Rows, each with the tier of its hidden value:
-318	116	184	-59	-54	-279	-540	-59	-260	11	-138	-142	-99	-399	494	177	217	23	149	205	-293	231	99	-146	121	-451	-264	69	-31	100	-40	-83	36	-228	-161	-38	425	13	124	-122	125	432	-29	137	-235	-160	-257 | <60>
58	32	-98	179	-40	-24	459	-274	300	348	-6	231	-132	216	-158	-482	180	276	-360	100	32	22	-192	80	-239	-317	-218	-134	249	181	-32	-95	327	-116	-16	66	305	-29	-31	-7	55	220	-22	-121	177	128	-244 | <59>
129	18	-205	153	107	130	561	-403	136	382	-134	280	-159	195	-169	-471	220	390	-159	71	151	-5	-288	101	-128	-298	-352	-169	230	251	6	-182	359	-106	44	157	538	-52	39	74	65	305	-50	-172	-64	138	-258 | <68>
299	-124	164	50	13	-88	-153	139	162	138	-504	160	-79	267	-580	-227	77	264	46	-302	66	21	-57	332	-193	-347	291	-50	-67	-538	241	-194	124	-319	149	203	184	123	105	-10	264	-118	-345	71	128	42	200 | <68>
-293	214	178	-87	-129	-367	-401	-87	-203	40	-66	62	-189	-447	399	181	282	4	97	467	-260	238	235	-145	-23	-487	-228	170	-160	-62	-147	-26	-114	-454	-238	-89	299	-213	233	-127	250	433	-69	88	-317	-306	-446 | <52>
23	-107	-119	72	32	222	-243	199	-207	-122	197	-249	-60	-178	176	357	12	-70	285	-82	-5	40	106	-16	358	43	-50	56	-120	350	18	3	-289	105	-83	28	8	155	-15	6	-165	-39	205	-63	-202	-167	38 | <59>
49	-81	15	117	-15	96	-60	-90	117	48	-174	30	-34	51	-186	-189	51	180	-33	-246	-34	101	-68	76	-41	-129	-47	-90	46	-17	150	-98	188	-30	142	68	312	83	-8	42	67	87	-111	-5	7	-100	85 | <71>
-59	-210	139	213	34	94	0	-135	32	-74	190	-79	-114	-21	22	-45	98	-21	-122	11	-27	87	-153	-34	-179	73	-145	157	54	165	76	-5	-175	51	-106	93	-226	154	-183	56	109	111	56	-141	75	-424	76 | <57>
-80	-35	106	109	-23	-119	-101	109	-111	1	120	-129	-197	-95	282	55	91	14	-94	250	-89	115	-89	-90	-198	-167	-102	183	50	78	-140	-61	-178	-189	-205	105	-83	257	-162	-89	135	226	15	-8	108	-167	36 | <59>
-22	-353	-73	-6	169	270	25	113	-114	116	166	145	-160	254	-250	348	-218	-180	17	-67	24	-6	364	125	331	196	315	94	-63	347	21	-4	-171	294	65	83	-445	-35	103	-56	-306	-274	126	85	192	-61	44 | <62>
-44	-82	-229	52	215	31	102	-58	69	345	133	199	-100	238	-164	-18	-108	-55	-190	-8	-75	116	212	73	134	84	208	58	-3	222	-107	-91	206	238	168	51	-62	15	33	-143	-239	-75	92	110	223	136	-91 | <53>
-63	-188	183	223	-24	198	-108	-287	41	-87	154	-44	-91	-120	-54	-20	20	-59	-127	-88	-114	229	29	-14	-70	102	-155	-23	59	200	185	42	-32	176	92	-2	-71	-71	-105	111	17	174	56	-18	-12	-352	113 | <53>
77	9	-16	165	-112	-127	136	-180	215	173	-9	221	-75	65	-169	-332	172	117	-140	15	-24	-16	-69	6	-203	-214	-136	63	-75	-15	-21	-84	0	-152	85	-38	213	-149	45	-37	94	156	-93	-137	-22	-232	-195 | <68>
129	55	-85	302	18	-166	-377	91	117	-16	431	-367	96	-197	152	6	236	-184	84	-126	-127	70	-102	10	82	36	-56	173	-209	123	32	16	-285	163	-53	-63	-95	202	-211	-106	-76	-44	295	-183	-103	-225	-58 | <60>
6	68	-157	235	202	-160	56	-264	191	306	133	1	-13	37	9	-348	233	87	-192	22	-73	144	-261	15	-131	-94	-180	90	50	133	-48	-141	238	89	12	63	217	165	-125	-63	29	190	117	-104	33	-22	-180 | <53>
189	-74	49	34	106	-44	-237	164	132	172	-257	56	-64	167	-452	-14	28	114	16	-204	-13	150	117	314	20	-217	350	-49	-58	-323	175	-112	159	-128	74	149	40	134	101	-40	88	-188	-114	141	137	154	108 | <59>
46	-11	-58	242	-32	-117	-23	-107	241	81	316	-6	7	-31	-78	-158	220	-82	-100	-9	-61	9	-51	8	-73	-10	-83	170	-145	111	7	19	-179	46	-52	-73	-113	-36	-65	-48	4	-12	154	-217	-29	-348	-219 | <62>
-81	-107	89	-18	-90	-110	-347	166	-15	55	-150	55	-56	33	-65	98	-67	-39	30	-134	-167	63	235	9	122	-195	167	58	-120	-6	8	-83	-11	-38	111	-42	100	-1	124	-130	-75	-7	-102	158	99	-87	26 | <53>
91	79	-141	211	44	-60	-212	62	33	-37	375	-241	3	-236	144	86	256	-92	147	29	-39	70	-52	1	75	27	-99	200	-219	102	-19	26	-319	-6	-148	-11	-61	136	-113	-45	29	-13	245	-223	-235	-320	-160 | <62>
-59	-151	-275	-23	-49	234	99	278	-68	39	202	115	-115	194	-6	213	-306	-92	-37	-118	-41	-51	373	-78	230	227	264	91	-101	300	-192	-9	-125	173	209	-11	-113	51	-9	-160	-328	-178	25	65	194	-83	90 | <71>
-67	-21	38	157	-32	45	-57	-171	106	-46	177	12	-75	-140	-28	-52	126	-7	-97	18	-92	175	47	-22	-124	44	-94	99	-61	16	56	42	-73	-39	-11	-9	-28	-39	-60	28	128	105	27	-100	-78	-419	-85 | <57>
9	-161	29	177	2	171	297	-23	-73	-64	193	-29	-231	83	140	-90	27	106	-157	125	71	6	-194	-70	-328	89	-140	151	136	122	-72	-36	-214	-110	-88	212	-177	260	-292	3	163	175	-52	-167	146	-329	160 | <52>
-2	-61	72	214	-27	245	-32	-283	48	-66	211	-40	-109	-186	-45	-3	48	-16	-108	-23	-87	282	96	22	-47	104	-153	-88	48	160	154	78	1	112	94	0	15	-115	-94	114	29	175	90	-28	-103	-263	47 | <53>
150	-51	-44	312	-64	-52	-243	86	145	-93	436	-302	64	-176	55	32	250	-163	113	-102	-30	-35	-128	3	91	24	-133	179	-214	229	65	51	-434	118	-148	-87	-185	112	-147	-8	-66	-84	305	-290	-149	-375	-92 | <57>
-119	-4	-87	94	-30	-53	-83	-99	14	87	-59	-23	-6	-48	182	-181	111	130	4	-111	-108	22	-137	-128	45	-187	-254	29	18	241	-40	-136	131	1	60	-18	452	111	-16	-57	-30	247	-22	-63	-73	-158	-111 | <53>
-328	-20	224	-27	98	-224	-638	-5	-381	-96	-125	-238	-121	-452	511	312	215	-26	265	247	-223	245	-65	-196	111	-314	-302	255	-98	143	-54	-134	-152	-191	-292	36	233	202	79	-30	181	408	29	90	-299	-363	-111 | <59>
-10	-188	87	262	-71	-111	152	129	83	6	272	-104	-159	180	181	-207	5	-20	-329	107	-35	-56	-295	-143	-432	27	-70	277	113	143	-183	-76	-254	-30	-115	118	-330	399	-389	-121	73	129	0	-140	416	-274	211 | <71>
66	88	134	34	-41	-249	-374	78	108	128	-272	22	-60	-65	-181	-81	154	125	6	-48	-139	208	86	163	-86	-398	134	-19	-89	-358	94	-105	147	-295	18	41	270	45	115	-79	202	73	-153	138	-2	37	-38 | <71>
24	-103	-40	128	209	33	290	-356	143	296	-204	236	-111	224	-259	-398	187	292	-163	-40	73	57	-272	123	-188	-188	-166	-18	165	39	96	-191	335	-63	32	202	283	80	11	55	166	184	-116	-99	54	-59	-125 | <52>
134	-195	243	142	-28	-2	-255	-11	187	40	-252	31	-39	123	-429	-136	34	87	-67	-296	-58	133	-2	219	-100	-191	158	-78	5	-216	281	-84	108	-40	124	78	33	53	29	47	113	-51	-146	85	153	-75	201 | <71>
-298	47	-136	0	129	-10	-66	-199	-116	45	-133	39	-69	-156	289	-118	112	200	24	27	-116	162	-147	-220	-45	-67	-295	158	10	129	-120	-170	222	-107	12	74	515	198	-9	-20	146	357	-105	-32	-186	-354	-128 | <59>
57	48	-271	243	153	1	-205	97	-6	-110	429	-338	66	-219	243	54	229	-83	205	-98	-8	27	-212	-95	67	236	-133	323	-254	139	-66	-23	-343	94	-108	39	-43	362	-245	-45	22	-40	256	-307	-258	-479	-46 | <62>
48	-111	-131	59	34	177	-38	81	37	107	130	85	-88	120	-202	127	-160	-77	-56	-144	-62	114	328	101	183	120	253	-29	-67	131	15	3	17	179	207	12	-91	-39	27	-76	-212	-149	56	104	125	22	66 | <53>
-32	-187	-203	47	54	164	121	215	-46	101	239	81	-146	236	-22	148	-251	-106	-127	-35	-29	-4	237	-38	103	224	249	140	-33	274	-182	-35	-112	193	131	61	-258	148	-94	-150	-263	-143	61	58	288	-42	131 | <71>
25	-98	39	83	126	0	-233	-10	92	104	-101	8	-26	109	-243	-54	-7	33	-57	-251	-105	181	91	162	-8	-10	225	6	-24	-169	157	-81	175	64	172	112	24	139	-29	-61	41	-74	-83	108	139	-45	125 | <60>
-123	-53	232	107	-103	-181	-386	32	-128	-33	57	-234	-86	-211	339	101	174	-50	45	88	-189	93	-37	-66	32	-325	-202	62	30	197	33	-37	-158	-76	-175	-6	76	112	-56	-90	38	260	68	15	-20	-146	-68 | <60>
14	-267	-23	44	22	97	120	103	80	193	220	229	-164	306	-308	167	-158	-178	-176	24	-16	-31	369	139	141	68	333	87	-48	238	-26	33	-158	180	42	12	-490	-131	87	-116	-254	-260	93	59	323	-25	-59 | <62>
-73	4	-108	150	106	-147	348	-424	330	444	-169	319	-56	247	-207	-598	219	296	-357	16	-26	46	-289	30	-226	-321	-256	-36	204	153	-24	-204	515	-42	45	55	456	-5	50	-13	76	270	-79	-91	147	32	-313 | <59>
91	-92	-92	119	-41	335	-26	29	-33	-171	122	-130	-47	-101	-38	109	51	78	178	-223	55	38	45	53	143	97	-67	-41	-56	136	157	41	-167	13	36	70	96	78	-67	88	9	-41	50	-157	-198	-305	72 | <62>
-71	-178	-146	76	-48	228	283	157	-61	-91	209	13	-156	177	143	-5	-122	59	-104	-50	46	-108	-24	-138	-132	213	12	188	44	202	-150	-25	-212	-14	25	139	-147	277	-237	-84	-14	-6	-63	-150	197	-359	150 | <62>
92	39	-202	73	-13	78	229	203	90	55	111	26	-138	160	-38	-108	-8	159	-134	-14	45	21	11	52	-207	34	163	88	21	-142	-119	-36	-19	-203	19	172	-7	280	-188	-116	117	-65	-92	-86	180	-82	71 | <57>
-40	-117	-6	135	-22	186	182	84	-116	-120	198	-146	-202	-4	259	14	26	104	-86	104	39	28	-166	-96	-217	59	-147	130	140	168	-84	-16	-206	-123	-149	193	-108	345	-291	-8	135	161	-4	-145	107	-291	156 | <57>
218	4	32	185	-26	-228	-151	58	307	128	4	53	12	103	-369	-231	210	34	-55	-151	-27	18	-31	201	-179	-167	183	118	-193	-335	111	-56	-82	-160	33	27	-56	40	-4	-80	163	-145	-59	-107	62	-185	-72 | <52>
-119	77	201	87	50	-337	-234	-263	43	319	-75	48	-127	-122	81	-114	281	36	-160	269	-212	250	8	83	-49	-513	-170	-32	103	79	32	-92	229	-125	-150	1	212	-104	119	-90	94	337	51	119	17	134	-332 | <60>
338	33	136	80	-164	-153	-218	165	377	212	-384	87	14	245	-605	-291	105	224	-82	-397	-51	69	131	431	-76	-482	369	-284	2	-509	313	-76	295	-255	202	66	280	-16	117	-85	127	-194	-237	126	216	330	63 | <60>
-65	-179	77	142	-160	201	2	-163	141	-47	157	145	-82	2	-199	-5	-100	-85	-172	-121	-111	122	260	-22	3	114	7	-32	-36	196	98	78	-54	153	186	-108	-92	-242	25	45	-105	21	5	7	64	-342	26 | <71>
39	-55	-286	78	123	209	461	-26	-69	131	18	131	-186	214	67	-209	-13	267	-80	21	136	-55	-195	-59	-175	70	-111	94	106	141	-169	-160	62	-99	78	240	220	278	-174	-43	63	146	-117	-149	66	-118	56 | <68>

Next part:
207	-96	-88	-246	237	-115	317	5	-205	112	126	54	-92	-26	-68	-183	128	-33	123	79	-100	118	113	83	-127	104	108	1	-1	70	-46	-83	-11	-156	-268	-74	-185	74	-150	78	-29	121	-59	-10	-102	-77	26 | <261>
-32	-101	-82	-19	-5	-24	-53	-16	-23	-20	109	73	-14	58	-14	-100	22	-43	-36	133	81	23	31	57	-50	-24	-57	17	-38	15	-3	103	50	-58	-68	13	66	-21	-66	-59	32	44	-19	-61	11	43	-90 | <251>
182	79	-86	360	85	634	-32	65	293	-6	42	-323	30	427	37	-410	414	61	-218	-78	-162	-203	79	259	-9	401	20	2	90	468	337	-71	-406	265	-513	-193	100	-64	197	80	11	-348	-173	209	-60	-21	-61 | <254>
1	13	-39	-67	39	-51	149	58	-62	70	80	-21	45	-10	29	-71	16	63	44	63	-67	33	25	48	11	-16	62	-7	-35	51	67	-54	-23	-84	-199	-31	-52	-36	17	22	21	25	-35	1	-53	-10	0 | <261>
3	32	-120	-24	-12	-41	61	85	-2	2	19	-34	-14	-27	57	-84	56	59	-30	43	-9	26	81	43	12	-23	52	-32	-72	71	42	7	8	-50	-168	-77	-11	0	-18	37	20	18	-1	8	-71	-5	-9 | <248>
14	19	-22	-73	14	-23	152	83	-20	74	49	-10	47	12	38	-92	32	21	42	62	-59	11	66	20	-20	-34	67	-2	-20	16	87	-45	22	-58	-215	-60	-44	-51	24	32	30	59	-32	-26	-24	1	-11 | <261>
-39	-1	-56	-45	20	-58	85	78	-12	19	37	-48	42	-32	33	-73	9	97	-18	70	-46	-24	62	50	37	3	63	-29	-43	99	66	-10	-31	-39	-223	-61	-26	-60	29	25	45	-18	-12	-12	-86	-6	-4 | <250>
-176	33	137	-259	38	-408	58	125	-37	25	3	89	-10	-230	138	12	-26	71	-66	-60	-37	121	125	-27	27	-292	164	-110	181	34	62	29	40	22	-239	-216	68	-118	76	61	32	67	105	-302	-111	128	87 | <250>
7	49	23	-8	-21	41	122	101	40	107	5	0	89	55	40	-93	27	4	13	49	-33	-25	90	-2	-1	-56	29	-13	-29	-26	130	-68	62	2	-225	-63	8	-107	84	15	39	59	-2	4	49	-2	-32 | <254>
50	17	-104	-10	13	-13	87	83	8	22	18	-14	0	-2	8	-110	38	64	-19	88	-6	1	85	10	10	41	19	-59	-90	65	52	2	51	-46	-187	-80	-51	-28	-29	21	16	54	14	51	-36	-46	-12 | <248>
44	50	-90	-17	-18	38	83	121	94	25	-49	-32	-7	26	28	-148	69	14	-29	61	16	-20	176	-16	-26	-14	73	-68	-79	38	95	9	94	6	-199	-145	-10	-35	2	45	26	86	25	27	4	-19	-12 | <250>
-154	107	-222	-96	55	-339	446	-58	-456	233	204	51	-33	-70	-53	-10	-215	180	422	170	63	354	-56	35	81	-116	98	37	-354	-188	-213	-123	276	-411	267	341	-129	162	-41	20	-9	437	263	214	101	-139	97 | <250>
-112	-1	-12	-123	191	-135	-83	-42	1	132	-130	30	-4	-159	17	29	115	84	-199	-139	154	148	311	184	125	-310	118	-112	-175	112	-50	-193	-144	111	-118	-103	316	-25	126	-48	-18	-219	85	108	-9	39	-23 | <248>
51	32	-102	2	-7	31	55	103	76	17	-34	-24	-3	14	17	-132	67	39	-57	69	18	-25	146	-5	0	18	31	-70	-94	57	75	5	72	7	-195	-126	-9	-40	-11	29	25	49	25	52	-7	-33	-20 | <248>
478	-82	-110	-91	-3	28	-109	-16	-43	137	-39	403	109	-146	-95	306	-46	-190	-85	161	182	181	-49	-137	-13	-286	-351	-133	-393	-341	-9	-137	120	-282	-21	-7	-127	36	-369	-315	-217	-46	-343	258	95	-165	-274 | <252>
41	29	-107	4	-30	21	37	116	79	-5	-40	-19	-20	16	38	-132	69	18	-58	64	24	-23	151	-3	-19	-3	40	-62	-74	52	76	38	78	-3	-192	-129	-3	-32	-16	36	25	60	18	12	-28	-20	-24 | <248>
164	53	7	-102	128	-340	209	-16	-312	271	11	393	-3	-125	-136	195	-285	-6	265	186	206	463	15	-95	19	-415	-82	-226	-293	-337	-41	-70	285	-445	102	212	-149	61	-132	-211	-261	371	46	174	94	-253	-48 | <250>
-48	65	34	28	-61	54	92	109	63	102	-6	-19	118	60	57	-69	-2	25	5	46	-21	-43	76	2	29	-87	24	-7	-41	-30	149	-64	55	10	-208	-37	41	-129	127	1	54	37	4	6	55	11	-40 | <254>
80	-70	-109	34	15	90	-26	42	88	7	-24	47	-15	86	-62	-184	82	-24	-95	142	98	-72	176	0	-39	91	-70	-50	-132	36	20	42	139	41	-149	-82	45	-65	-54	-25	42	65	53	78	72	-43	-78 | <252>
223	-42	-151	-211	191	-118	280	38	-157	71	80	47	-146	-39	-46	-193	139	-29	98	70	-54	152	143	41	-130	81	116	-50	-35	67	-44	-29	48	-155	-217	-124	-183	117	-185	90	-53	172	-21	7	-98	-86	38 | <250>
131	-48	-54	-163	160	-71	255	34	-127	106	85	33	-46	8	-39	-166	88	-14	96	75	-70	82	115	59	-88	51	96	-14	-10	48	10	-65	18	-112	-241	-65	-117	21	-67	59	-12	118	-24	-5	-56	-60	16 | <261>
571	34	-149	-275	322	-86	597	30	-288	240	145	233	-332	131	-143	-408	258	-244	347	81	-49	422	202	-78	-365	143	117	-103	20	-125	-52	-56	337	-280	-171	-162	-372	268	-348	156	-213	628	69	58	91	-216	103 | <254>
58	-119	-13	74	-56	173	-185	137	258	-174	-47	25	-114	239	37	-302	149	-209	-149	113	74	-116	234	58	-249	-1	44	-45	235	142	221	353	10	63	-344	-195	82	-72	-11	17	1	54	-126	-311	-121	73	-124 | <251>
-151	206	-299	-110	-329	-153	-33	17	-144	28	179	-26	124	-282	343	355	38	61	-37	-150	-21	217	-286	13	182	-406	-69	196	-314	-225	-118	-211	-55	-195	275	44	113	173	-138	-41	63	-163	-160	70	20	220	-74 | <252>
-23	-75	-96	15	-36	33	-69	7	31	-25	73	56	-17	87	-3	-124	46	-58	-55	122	96	2	68	43	-60	-27	-51	14	-55	9	19	107	76	-27	-65	-14	87	-23	-51	-47	36	52	-10	-45	36	45	-96 | <251>
202	-234	-274	177	127	487	-173	-36	226	-16	-254	-11	-140	367	-219	-338	188	-285	-86	207	363	-108	566	261	-252	4	50	-18	-322	85	28	150	2	-21	-145	71	211	91	-36	-98	-52	-29	-140	196	15	-155	-282 | <251>
7	23	15	-21	5	33	136	92	12	108	7	-9	75	51	33	-108	39	5	20	44	-39	-29	104	30	-6	-40	44	3	-21	-5	113	-72	35	-7	-246	-44	5	-97	85	27	45	47	-3	-6	17	-8	-33 | <254>
-70	-142	-67	-41	29	-50	-42	-80	-75	-16	213	75	6	62	-67	-85	-45	-31	11	181	83	52	-70	70	-36	2	-65	27	-14	26	-9	138	12	-95	-30	69	39	-18	-89	-106	35	41	-41	-76	17	68	-102 | <260>
-99	122	-97	119	-55	-157	93	-155	-323	127	454	139	57	69	13	77	-141	152	191	125	20	377	-486	2	145	-49	-228	21	-127	-108	-42	-18	77	-279	284	276	-26	79	-87	-164	-80	181	77	159	183	16	-1 | <260>
-224	160	-97	88	-193	105	-257	53	172	-130	138	-210	25	7	360	-17	304	69	-313	-276	-102	25	-117	187	98	-163	53	109	152	255	147	-11	-364	205	-130	-224	329	17	125	63	87	-398	-132	-155	-110	331	-24 | <251>
-36	-75	-102	-17	-9	-49	-31	-11	-61	-27	140	46	-21	37	24	-87	42	-6	-33	99	35	44	-17	76	-28	-8	-48	34	-23	48	-13	82	3	-74	-74	17	48	0	-65	-33	30	16	-27	-61	-32	47	-64 | <251>
-175	-59	-39	82	-130	39	-175	19	94	-52	69	13	94	69	47	-37	-33	12	-115	122	92	-87	-5	43	38	-79	-86	33	-49	19	69	115	24	26	-59	25	168	-120	55	-91	94	-58	-18	-69	39	102	-119 | <251>
-87	-3	-14	-38	-14	-15	60	81	28	36	26	-65	110	-25	53	-40	-4	90	-34	60	-56	-76	55	55	57	-37	59	6	-44	77	93	-47	-59	-5	-232	-50	20	-109	85	9	78	-76	-43	-19	-60	29	-28 | <261>
182	-202	218	198	136	207	-201	107	297	-150	38	111	-61	354	-146	-442	116	-70	-239	239	-10	-220	128	-13	-182	355	-140	-229	418	335	349	389	0	211	-598	-269	-25	-300	44	-50	-40	42	-25	-243	-70	-52	-77 | <251>
-17	-76	-90	-6	-37	22	-67	12	35	-36	84	57	-28	83	8	-134	61	-70	-57	112	81	7	59	36	-74	-23	-43	15	-18	15	25	121	70	-21	-80	-39	80	-22	-63	-36	38	56	-19	-78	29	63	-90 | <251>
26	25	-82	-34	29	-42	124	73	-30	38	57	-26	16	-10	18	-96	27	82	13	76	-44	24	42	25	20	31	44	-42	-60	77	59	-20	12	-65	-193	-64	-64	-25	-13	28	17	41	-1	32	-51	-34	6 | <250>
150	-182	43	-15	140	-63	-6	-148	-128	114	265	290	104	53	-265	-12	-172	7	29	336	120	92	-206	-96	37	123	-320	-126	-126	-92	-3	49	167	-135	-25	97	-111	-126	-197	-270	-60	129	-11	145	199	-97	-133 | <260>
-348	73	94	161	-241	94	-147	150	226	-7	-49	-156	309	17	152	72	-133	183	-151	58	-29	-266	-9	27	209	-150	-3	25	-49	59	241	-21	-82	128	-223	0	196	-300	320	-58	181	-225	-27	-40	3	118	-84 | <261>
-164	-61	-179	-172	-99	151	-252	182	384	-173	-312	-281	-24	-137	256	-112	359	-102	-420	-220	43	-293	536	223	-58	-235	316	99	-26	246	64	-12	-273	320	-374	-405	370	-27	113	165	215	-449	-170	-222	-241	271	-110 | <248>
-32	-81	-89	-9	-29	-5	-64	-2	-1	-33	104	60	-22	69	12	-106	39	-53	-43	115	74	26	29	56	-58	-38	-46	23	-22	19	13	116	41	-53	-68	-4	73	-12	-62	-48	30	41	-32	-80	3	59	-89 | <251>
-29	-5	-76	75	-97	71	-92	32	87	-17	58	59	10	112	26	-113	38	-50	-67	107	104	9	37	-10	-32	-53	-82	-12	-60	-28	67	104	123	1	-38	-36	106	-50	-22	-60	30	77	17	-19	99	53	-92 | <251>
106	33	-81	16	4	123	59	127	174	42	-122	-13	-7	72	-30	-202	91	-17	-68	94	68	-70	271	-49	-45	28	46	-112	-127	29	112	5	159	68	-225	-186	7	-69	5	28	25	106	59	90	72	-59	-36 | <250>
